Below is a small trained network, with its code and all its weights. Each question gives an input and a class and asks what happens when units are switched off, that is, made to give their printed mean instead of their output.

import numpy as np


def w(rows, s, z=0):
    codes = np.array(rows[::2]) - 128.0
    scale = np.full(codes.shape[1], s)
    scale[-1] = z or s
    return codes * scale


def f(y):
    return y / 2 * (1 + np.tanh(0.7978845608 * (y + 0.044715 * y**3)))


def log_softmax(a):
    a = a - a.max(-1, keepdims=True)
    return a - np.log(np.exp(a).sum(-1, keepdims=True))


def net(x, mask):
    res = np.array(x, float).reshape(1, 3) / 4 @ E
    y = f(res @ A[0][:, :-1].T + A[0][:, -1])
    res = res + np.where(mask, y, B[0][:, -1]) @ B[0][:, :-1]
    return log_softmax(res[-1] @ U[:, :-1].T + U[:, -1])


A, B = {}, {}
E = w([
[183,116,161,249,91,78,155],'x0',
[97,145,47,203,44,154,147],'x1',
[91,34,121,151,193,99,6],'x2',
],0.018)
A[0] = w([
[69,142,72,163,115,118,102,124],'n0',
[72,145,113,100,90,184,107,158],'n1',
[124,149,134,103,197,163,138,161],'n2',
[127,100,119,158,71,106,139,125],'n3',
[208,125,167,142,126,78,126,149],'n4',
[104,140,65,141,80,181,87,128],'n5',
[205,145,177,77,106,142,144,164],'n6',
[140,193,139,100,129,128,247,250],'n7',
[112,109,89,45,135,179,129,212],'n8',
[79,90,100,140,144,120,97,138],'n9',
[122,77,90,193,99,127,157,116],'n10',
[118,104,151,58,165,164,154,175],'n11',
[97,69,108,142,155,71,66,181],'n12',
[80,134,40,123,121,184,130,143],'n13',
[199,79,196,159,130,120,161,156],'n14',
[119,138,81,131,57,179,185,147],'n15',
[101,168,99,88,108,122,78,158],'n16',
[181,88,138,201,94,144,143,122],'n17',
],0.016,0.014)
B[0] = w([
[141,166,26,200,205,161,129,185],'n0',
[90,100,191,158,148,184,182,188],'n1',
[41,146,100,88,97,137,131,172],'n2',
[224,140,28,71,63,129,76,174],'n3',
[222,120,190,132,131,78,138,186],'n4',
[158,83,35,188,218,148,171,195],'n5',
[102,162,180,136,64,33,169,185],'n6',
[155,155,121,67,64,119,242,254],'n7',
[8,186,146,131,138,167,154,215],'n8',
[127,174,126,169,233,83,108,189],'n9',
[136,171,43,129,77,117,23,191],'n10',
[5,137,126,126,35,94,101,191],'n11',
[59,119,166,144,216,112,24,234],'n12',
[145,99,167,220,186,193,237,202],'n13',
[255,128,186,151,119,46,114,196],'n14',
[162,78,103,77,93,228,176,217],'n15',
[97,160,126,108,190,162,181,175],'n16',
[177,136,97,45,122,132,30,198],'n17',
],0.0091,0.03)
U = w([
[71,211,139,125,32,83,174,253],'0',
[137,54,110,143,97,197,231,168],'1',
[211,167,175,128,108,23,196,145],'2',
[186,136,42,52,34,170,117,39],'3',
[57,169,166,80,154,93,75,119],'4',
[123,145,95,254,184,130,157,104],'5',
[176,34,229,201,145,63,67,123],'6',
[126,193,6,163,105,95,32,59],'7',
],0.0097,0.0034)

Each question gives the input, the list of numbers given to net, and the class t.
The units are the neurons (one row each of A and B). Each row of codes is followed by its name. A weight is (code - 128) times the scale printed after its matrix; where a second scale follows, it is the last column's (A, B and U).
mask holds one flag per neuron, in row order. A switched-off neuron (its flag False) gives its mean, the last column of its row in B, instead of its output. The means were averaged over made-up inputs and are rounded, as every weight is.
A unit's drop is (log p(t) with every unit on - log p(t) with that unit switched off) / (log p(t) with every unit on - log p(t) with every unit switched off).
The circuit of an input: a set's keep is (log p(t) with only the set's units on - log p(t) with every unit switched off) / (log p(t) with every unit on - log p(t) with every unit switched off). Starting from the 12 units with the biggest drops (on a tie, the unit counted first), units are removed one at a time, each time the one whose removal leaves the highest keep (on an exact tie, the one counted first), for as long as the keep stays at least 0.8.
circuit, biggest first: the units of the circuit, biggest drop first
most important unit: the unit with the biggest drop
top k neurons: the k neurons with the biggest drops, biggest first
drop of u: that unit's drop, to one decimal
input [-6,1,2], class 5: most important unit	n13
input [1,1,3], class 7: top 2 neurons	(n13, n1)
input [6,3,1], class 7: top 2 neurons	(n7, n10)
input [1,-1,0], class 2: top 3 neurons	(n12, n8, n11)
input [-5,1,5], class 5: top 2 neurons	(n13, n17)
input [-5,6,0], class 1: top 2 neurons	(n15, n12)
input [7,1,-8], class 3: top 3 neurons	(n15, n17, n3)
input [2,0,6], class 6: top 2 neurons	(n8, n12)
input [1,5,-2], class 3: top 2 neurons	(n10, n3)
input [0,-7,-3], class 0: top 2 neurons	(n11, n2)
input [2,-5,2], class 6: drop of n7	0.1
input [2,2,-7], class 3: drop of n15	0.2
input [5,4,0], class 3: drop of n12	0.2
input [4,-7,1], class 6: circuit, biggest first	(n7)
